Below are the code and all the weights of a small trained network. Each question names an input and a class and asks about switching units off, where a switched-off unit gives its printed mean instead of its output.

import numpy as np


def w(rows, s, z=0):
    codes = np.array(rows[::2]) - 128.0
    scale = np.full(codes.shape[1], s)
    scale[-1] = z or s
    return codes * scale


def f(y):
    return np.maximum(y, 0)


def log_softmax(a):
    a = a - a.max(-1, keepdims=True)
    return a - np.log(np.exp(a).sum(-1, keepdims=True))


def net(x, mask):
    res = np.array(x, float).reshape(1, 6) / 4 @ E
    y = f(res @ A[0][:, :-1].T + A[0][:, -1])
    res = res + np.where(mask, y, B[0][:, -1]) @ B[0][:, :-1]
    return log_softmax(res[-1] @ U[:, :-1].T + U[:, -1])


A, B = {}, {}
E = w([
[95,122,170,170,213,145,84,243],'x0',
[109,171,136,154,2,133,86,188],'x1',
[174,39,145,45,110,191,114,160],'x2',
[134,133,132,130,128,132,127,127],'x3',
[88,53,228,155,111,74,51,65],'x4',
[230,60,64,188,121,41,91,156],'x5',
],0.0085)
A[0] = w([
[100,85,154,46,107,192,141,155,150],'neuron 0',
[108,178,96,150,132,126,154,132,181],'neuron 1',
[207,81,129,73,129,136,103,160,118],'neuron 2',
[105,180,139,134,43,158,108,187,141],'neuron 3',
[126,88,129,104,248,126,166,48,69],'neuron 4',
[218,81,78,200,163,40,71,136,58],'neuron 5',
[98,63,212,141,97,107,37,53,49],'neuron 6',
[145,102,107,63,52,136,123,48,70],'neuron 7',
[83,89,227,124,108,32,65,61,44],'neuron 8',
[99,99,157,167,177,129,64,222,54],'neuron 9',
[47,192,219,95,159,224,162,76,80],'neuron 10',
[83,187,106,197,176,80,173,107,135],'neuron 11',
[121,147,165,182,179,129,106,184,42],'neuron 12',
[225,71,64,170,123,86,105,151,43],'neuron 13',
[152,51,163,82,99,151,111,138,108],'neuron 14',
[124,100,152,98,182,166,75,224,170],'neuron 15',
[174,89,121,73,110,203,157,186,172],'neuron 16',
[159,109,120,114,131,138,101,135,67],'neuron 17',
[166,185,27,96,120,174,197,184,4],'neuron 18',
[141,75,151,105,125,174,81,169,130],'neuron 19',
[100,201,129,193,126,80,106,136,188],'neuron 20',
[127,159,107,143,2,139,60,160,84],'neuron 21',
[78,115,168,155,190,137,94,225,2],'neuron 22',
[113,149,105,124,174,141,120,207,124],'neuron 23',
[158,132,90,86,81,136,192,73,163],'neuron 24',
[144,117,100,108,62,98,147,41,2],'neuron 25',
[168,120,105,110,243,137,176,79,69],'neuron 26',
],0.0079,0.0049)
B[0] = w([
[91,147,66,170,111,90,79,106,208],'neuron 0',
[126,120,123,172,170,88,101,121,195],'neuron 1',
[66,178,108,145,124,72,86,87,190],'neuron 2',
[150,19,200,42,163,34,86,182,210],'neuron 3',
[123,88,233,32,120,68,85,200,211],'neuron 4',
[61,130,66,47,26,198,150,157,234],'neuron 5',
[206,189,99,176,226,230,95,201,217],'neuron 6',
[156,149,183,144,125,123,204,63,199],'neuron 7',
[174,167,104,169,203,223,103,179,221],'neuron 8',
[183,144,181,120,92,147,214,78,197],'neuron 9',
[59,84,2,83,12,198,152,180,255],'neuron 10',
[57,167,147,154,126,88,58,82,215],'neuron 11',
[153,164,181,139,77,136,192,65,170],'neuron 12',
[83,140,64,80,44,206,131,152,213],'neuron 13',
[82,187,96,178,139,77,67,89,183],'neuron 14',
[148,134,155,155,108,103,210,51,220],'neuron 15',
[87,169,104,185,153,59,48,69,220],'neuron 16',
[91,148,115,133,99,138,101,116,140],'neuron 17',
[207,209,126,177,230,228,88,211,219],'neuron 18',
[91,166,109,161,133,88,104,76,184],'neuron 19',
[88,133,101,146,145,74,94,69,222],'neuron 20',
[152,67,222,55,148,64,114,171,213],'neuron 21',
[162,147,193,132,68,170,211,78,186],'neuron 22',
[177,139,162,164,141,138,180,74,186],'neuron 23',
[153,129,170,183,164,128,199,87,224],'neuron 24',
[175,170,220,114,89,125,230,74,181],'neuron 25',
[151,100,215,43,121,66,59,180,200],'neuron 26',
],0.0064,0.0086)
U = w([
[201,157,186,150,87,135,254,29,93],'0',
[210,190,101,171,218,218,90,217,100],'1',
[56,103,33,71,3,189,147,176,99],'2',
[153,52,217,49,141,33,75,201,104],'3',
[126,95,105,161,139,99,139,98,252],'4',
[73,190,93,176,133,51,53,38,91],'5',
],0.0084,0.016)

Each question gives the input, the list of numbers given to net, and the class t.
The units are the neurons (one row each of A and B). Each row of codes is followed by its name. A weight is (code - 128) times the scale printed after its matrix; where a second scale follows, it is the last column's (A, B and U).
mask holds one flag per neuron, in row order. A switched-off neuron (its flag False) gives its mean, the last column of its row in B, instead of its output. The means were averaged over made-up inputs and are rounded, as every weight is.
A unit's drop is (log p(t) with every unit on - log p(t) with that unit switched off) / (log p(t) with every unit on - log p(t) with every unit switched off).
The circuit of an input: a set's keep is (log p(t) with only the set's units on - log p(t) with every unit switched off) / (log p(t) with every unit on - log p(t) with every unit switched off). Starting from the 12 units with the biggest drops (on a tie, the unit counted first), units are removed one at a time, each time the one whose removal leaves the highest keep (on an exact tie, the one counted first), for as long as the keep stays at least 0.8.
circuit, biggest first: the units of the circuit, biggest drop first
most important unit: the unit with the biggest drop
k most important neurons: the k neurons with the biggest drops, biggest first
input [-2,-8,6,-1,0,5], class 3: most important unit -> neuron 4
input [4,-4,8,-5,-6,-4], class 5: circuit, biggest first -> [neuron 16; neuron 0]
input [-5,7,-7,-2,-4,1], class 3: circuit, biggest first -> [neuron 21; neuron 3]
input [-3,-8,5,-4,7,-5], class 3: 2 most important neurons -> [neuron 4; neuron 26]
input [5,-4,3,-6,6,5], class 1: 3 most important neurons -> [neuron 6; neuron 8; neuron 10]
input [7,-2,6,-2,-7,0], class 0: circuit, biggest first -> [neuron 15; neuron 22]
input [6,7,-3,0,3,-5], class 3: 4 most important neurons -> [neuron 3; neuron 21; neuron 24; neuron 7]
input [-3,-5,2,-6,5,6], class 2: 2 most important neurons -> [neuron 5; neuron 13]
input [-1,2,-1,-6,6,-2], class 1: circuit, biggest first -> [neuron 6; neuron 8]
input [3,3,1,-1,2,2], class 0: circuit, biggest first -> [neuron 9; neuron 10; neuron 15]
input [3,-6,-4,4,-4,2], class 3: 2 most important neurons -> [neuron 26; neuron 4]
input [0,-7,-7,-1,8,-7], class 1: circuit, biggest first -> [neuron 8; neuron 6]
input [0,6,3,-4,-7,1], class 1: 2 most important neurons -> [neuron 18; neuron 4]
input [-1,4,1,-6,-8,6], class 1: most important unit -> neuron 18
input [5,-4,8,-2,2,7], class 5: circuit, biggest first -> [neuron 2; neuron 14]
input [-5,3,-6,3,-1,-6], class 2: 2 most important neurons -> [neuron 10; neuron 16]
input [1,8,6,3,-4,1], class 3: 2 most important neurons -> [neuron 3; neuron 21]
input [-8,7,6,-4,-7,1], class 0: 3 most important neurons -> [neuron 7; neuron 24; neuron 25]
input [0,8,-3,-1,1,-5], class 3: 2 most important neurons -> [neuron 3; neuron 21]
input [0,7,4,6,-1,3], class 3: circuit, biggest first -> [neuron 21]
input [-7,2,3,3,3,8], class 2: 3 most important neurons -> [neuron 5; neuron 13; neuron 15]
input [8,8,-6,-7,1,6], class 0: circuit, biggest first -> [neuron 9; neuron 22]
input [8,-1,1,-6,2,7], class 0: circuit, biggest first -> [neuron 9; neuron 22]
input [8,-3,8,2,-5,-8], class 0: 3 most important neurons -> [neuron 15; neuron 22; neuron 23]
